Below is a small trained network, with its code and all its weights. Each question gives an input and a target symbol and asks what happens when units are switched off, that is, made to give their printed mean instead of their output.

import numpy as np


def w(rows, s, z=0):
    codes = np.array(rows[::2]) - 128.0
    scale = np.full(codes.shape[1], s)
    scale[-1] = z or s
    return codes * scale


def f(y):
    return np.maximum(y, 0)


def softmax(a):
    e = np.exp(a - a.max(-1, keepdims=True))
    return e / e.sum(-1, keepdims=True)


def log_softmax(a):
    a = a - a.max(-1, keepdims=True)
    return a - np.log(np.exp(a).sum(-1, keepdims=True))


def net(x, mask):
    ids = ['αβγδεζηθλμπστφψω'.index(c) for c in x.split()]
    T = len(ids)
    res = E[ids] + P[:T]
    r = res
    for j in range(3):
        rows = slice(2 * j, 2 * j + 2)
        q, k, v = (r @ M[0][rows].T for M in (Q, K, V))
        z = softmax(np.where(np.tri(T) > 0, q @ k.T / 2**0.5, -1e9)) @ v
        o = O[0][rows]
        res = res + np.where(mask[j], z, o[:, -1]) @ o[:, :-1]
    y = f(res @ A[0][:, :-1].T + A[0][:, -1])
    res = res + np.where(mask[3:7], y, B[0][:, -1]) @ B[0][:, :-1]
    return log_softmax(res[-1] @ U[:, :-1].T + U[:, -1])


Q, K, V, O, A, B = {}, {}, {}, {}, {}, {}
E = w([
[153,186,204,167,122],'α',
[133,142,97,178,133],'β',
[103,167,126,119,249],'γ',
[198,155,78,146,127],'δ',
[123,123,178,203,58],'ε',
[106,184,86,116,121],'ζ',
[161,134,97,115,50],'η',
[71,45,253,133,69],'θ',
[209,155,199,118,112],'λ',
[91,148,212,122,106],'μ',
[80,133,168,168,142],'π',
[90,128,86,146,48],'σ',
[186,65,84,126,91],'τ',
[200,72,158,158,81],'φ',
[149,74,210,180,133],'ψ',
[205,42,140,133,119],'ω',
],0.024)
P = w([
[93,245,142,116,208],'0',
[92,252,131,120,203],'1',
[91,233,144,110,201],'2',
[90,238,145,115,190],'3',
[86,229,147,110,192],'4',
[76,236,158,100,182],'5',
[82,221,167,109,198],'6',
[60,218,181,113,176],'7',
],0.0044)
Q[0] = w([
[72,60,50,206,67],'head 1',
[100,155,192,152,175],'head 1',
[232,37,183,237,197],'head 2',
[14,102,171,91,210],'head 2',
[80,213,103,183,175],'head 3',
[134,71,70,253,148],'head 3',
],0.025)
K[0] = w([
[111,92,89,187,76],'head 1',
[90,138,151,137,171],'head 1',
[229,103,182,254,121],'head 2',
[14,98,145,144,92],'head 2',
[95,187,109,177,202],'head 3',
[128,76,86,217,183],'head 3',
],0.031)
V[0] = w([
[171,149,148,131,92],'head 1',
[199,141,119,34,129],'head 1',
[178,133,151,171,131],'head 2',
[168,145,126,193,179],'head 2',
[119,210,164,74,80],'head 3',
[139,148,164,5,153],'head 3',
],0.016)
O[0] = w([
[193,189,181,124,137,196],'head 1',
[252,113,95,126,144,52],'head 1',
[99,190,153,4,12,254],'head 2',
[203,236,120,56,85,174],'head 2',
[145,124,90,254,200,179],'head 3',
[221,40,185,239,184,105],'head 3',
],0.008,0.0063)
A[0] = w([
[125,71,79,55,127,27],'neuron 1',
[190,117,133,97,128,3],'neuron 2',
[129,32,94,116,145,26],'neuron 3',
[138,106,71,170,5,93],'neuron 4',
],0.017,0.0043)
B[0] = w([
[111,112,67,177,181,172],'neuron 1',
[48,80,139,54,180,247],'neuron 2',
[185,145,116,87,60,161],'neuron 3',
[204,83,119,250,117,247],'neuron 4',
],0.012)
U = w([
[106,149,227,55,92,68],'α',
[85,38,207,122,138,155],'β',
[138,106,244,108,203,92],'γ',
[100,118,238,181,209,43],'δ',
[74,101,111,202,114,64],'ε',
[69,57,120,73,160,107],'ζ',
[222,196,63,43,160,112],'η',
[130,92,49,116,135,131],'θ',
[105,187,95,146,254,168],'λ',
[19,141,150,116,185,175],'μ',
[170,103,167,105,130,147],'π',
[108,176,53,94,75,161],'σ',
[121,163,180,165,35,12],'τ',
[179,191,203,130,150,210],'φ',
[223,107,174,155,124,156],'ψ',
[228,55,180,69,56,146],'ω',
],0.0095,0.012)

Each question gives the input, a string of symbols that net reads in full, and the target symbol t.
The units are the heads (2 rows each of Q, K, V and O) and the neurons (one row each of A and B). Each row of codes is followed by its name. A weight is (code - 128) times the scale printed after its matrix; where a second scale follows, it is the last column's (O, A, B and U).
mask holds one flag per unit, heads first, then neurons. A switched-off unit (its flag False) gives its mean, the last column of its rows in O or B, instead of its output. The means were averaged over made-up inputs and are rounded, as every weight is.
A unit's drop is (log p(t) with every unit on - log p(t) with that unit switched off) / (log p(t) with every unit on - log p(t) with every unit switched off).
The circuit of an input: a set's keep is (log p(t) with only the set's units on - log p(t) with every unit switched off) / (log p(t) with every unit on - log p(t) with every unit switched off). Starting from all 7 units, units are removed one at a time, each time the one whose removal leaves the highest keep (on an exact tie, the one counted first), for as long as the keep stays at least 0.8.
units of the circuit, in order: the units of the circuit, biggest drop first
most important unit: the unit with the biggest drop
top k neurons: the k neurons with the biggest drops, biggest first
heads that matter: for each layer, one digit per head in row order, 1 if its drop is at least 0.15 and else 0, layers parted by /
drop of u: that unit's drop, to one decimal
input ε ω ζ μ, target δ: heads that matter : 011
input ψ ε ω, target ζ: heads that matter : 001
input α μ η τ, target θ: units of the circuit, in order : (neuron 1; neuron 4; head 3)
input ζ φ φ ω σ β τ, target θ: heads that matter : 001
input ω γ ω ω ε μ θ, target ω: heads that matter : 110
input γ σ σ λ φ α π, target ψ: units of the circuit, in order : (head 3; neuron 2)
input ψ φ τ δ π τ γ η, target ψ: units of the circuit, in order : (neuron 4)
input π ω σ α σ, target ε: heads that matter : 010
input σ π ζ λ τ π μ ε, target τ: units of the circuit, in order : (head 1; head 2; neuron 2)
input λ λ δ β λ δ, target η: heads that matter : 100
input η α δ, target η: heads that matter : 110
input φ ε φ α μ θ η, target ψ: heads that matter : 000
input α η δ γ β β, target φ: top 2 neurons : (neuron 2; neuron 4)
input β φ ψ φ ω θ π, target μ: most important unit : head 3
input φ π β φ μ γ θ π, target ω: drop of neuron 3 : 1.6
input θ α σ λ γ φ φ θ, target ω: drop of head 3 : 0.0
input σ α η ζ η γ, target ψ: drop of head 3 : 0.7
